Here is a tiny trained network, its code and every weight. The questions are about switching its units off for an input and a class, where a switched-off unit gives its printed mean instead of its output.

import numpy as np


def w(rows, s, z=0):
    codes = np.array(rows[::2]) - 128.0
    scale = np.full(codes.shape[1], s)
    scale[-1] = z or s
    return codes * scale


def f(y):
    return np.maximum(y, 0)


def log_softmax(a):
    a = a - a.max(-1, keepdims=True)
    return a - np.log(np.exp(a).sum(-1, keepdims=True))


def net(x, mask):
    res = np.array(x, float).reshape(1, 4) / 4 @ E
    y = f(res @ A[0][:, :-1].T + A[0][:, -1])
    res = res + np.where(mask, y, B[0][:, -1]) @ B[0][:, :-1]
    return log_softmax(res[-1] @ U[:, :-1].T + U[:, -1])


A, B = {}, {}
E = w([
[117,115,220,116,214,124,147],'x0',
[107,155,122,91,132,252,141],'x1',
[128,128,128,128,127,129,128],'x2',
[129,128,128,129,128,128,129],'x3',
],0.013)
A[0] = w([
[130,126,125,125,128,128,128,123],'n1',
[140,117,128,145,128,94,120,180],'n2',
[136,138,33,135,59,129,115,246],'n3',
[107,153,124,100,131,220,140,130],'n4',
[152,107,133,155,124,34,115,237],'n5',
[120,118,219,119,194,127,140,132],'n6',
[132,137,104,130,106,127,127,163],'n7',
[109,152,124,88,131,247,141,130],'n8',
[127,137,115,126,121,134,127,135],'n9',
[128,136,106,130,110,127,122,159],'n10',
[122,124,143,121,142,133,132,126],'n11',
[108,152,125,97,130,222,141,130],'n12',
[120,111,240,117,224,127,144,132],'n13',
[122,123,164,123,155,126,137,130],'n14',
[136,138,78,132,86,129,119,197],'n15',
[149,101,131,159,126,20,109,253],'n16',
[132,118,139,131,132,116,128,145],'n17',
[109,150,125,104,131,207,138,130],'n18',
[137,120,130,140,127,88,120,177],'n19',
],0.013,0.0055)
B[0] = w([
[127,128,128,125,128,128,129,129],'n1',
[131,111,160,163,116,133,130,172],'n2',
[186,136,133,160,116,255,75,231],'n3',
[126,192,82,94,177,130,120,198],'n4',
[130,95,189,194,109,128,136,236],'n5',
[107,118,126,112,144,63,164,209],'n6',
[136,136,129,137,127,150,117,157],'n7',
[123,203,70,85,185,130,119,218],'n8',
[134,137,124,129,134,138,119,140],'n9',
[136,134,128,140,128,152,115,154],'n10',
[118,130,122,115,135,111,138,143],'n11',
[127,177,96,100,162,127,121,200],'n12',
[89,114,126,103,147,15,190,234],'n13',
[111,125,122,112,139,92,146,161],'n14',
[146,134,132,149,119,166,107,187],'n15',
[132,78,206,204,105,130,137,252],'n16',
[127,115,139,138,127,121,136,145],'n17',
[127,181,86,98,166,128,120,189],'n18',
[130,79,184,186,100,127,137,174],'n19',
],0.013,0.016)
U = w([
[181,73,188,204,38,209,84,245],'0',
[168,192,63,95,150,217,43,112],'1',
[77,45,189,155,106,1,220,135],'2',
[51,169,59,32,183,22,185,17],'3',
],0.0055,0.0012)

Each question gives the input, the list of numbers given to net, and the class t.
The units are the neurons (one row each of A and B). Each row of codes is followed by its name. A weight is (code - 128) times the scale printed after its matrix; where a second scale follows, it is the last column's (A, B and U).
mask holds one flag per neuron, in row order. A switched-off neuron (its flag False) gives its mean, the last column of its row in B, instead of its output. The means were averaged over made-up inputs and are rounded, as every weight is.
A unit's drop is (log p(t) with every unit on - log p(t) with that unit switched off) / (log p(t) with every unit on - log p(t) with every unit switched off).
most important unit: the unit with the biggest drop
top k neurons: the k neurons with the biggest drops, biggest first
drop when u is switched off: that unit's drop, to one decimal
input [-1,3,-2,-7], class 1: most important unit	n13
input [0,0,7,-3], class 0: top 2 neurons	[n13; n8]
input [-6,1,-5,-7], class 1: top 2 neurons	[n16; n5]
input [0,2,-7,7], class 1: top 2 neurons	[n13; n6]
input [3,1,-7,5], class 3: top 2 neurons	[n16; n5]
input [0,-5,-2,8], class 0: top 2 neurons	[n13; n6]
input [-3,1,-1,-1], class 1: drop when n16 is switched off	0.6
input [8,6,-4,1], class 3: drop when n13 is switched off	0.0
input [-1,3,8,-5], class 1: drop when n13 is switched off	0.2
input [7,1,6,1], class 3: drop when n16 is switched off	0.4
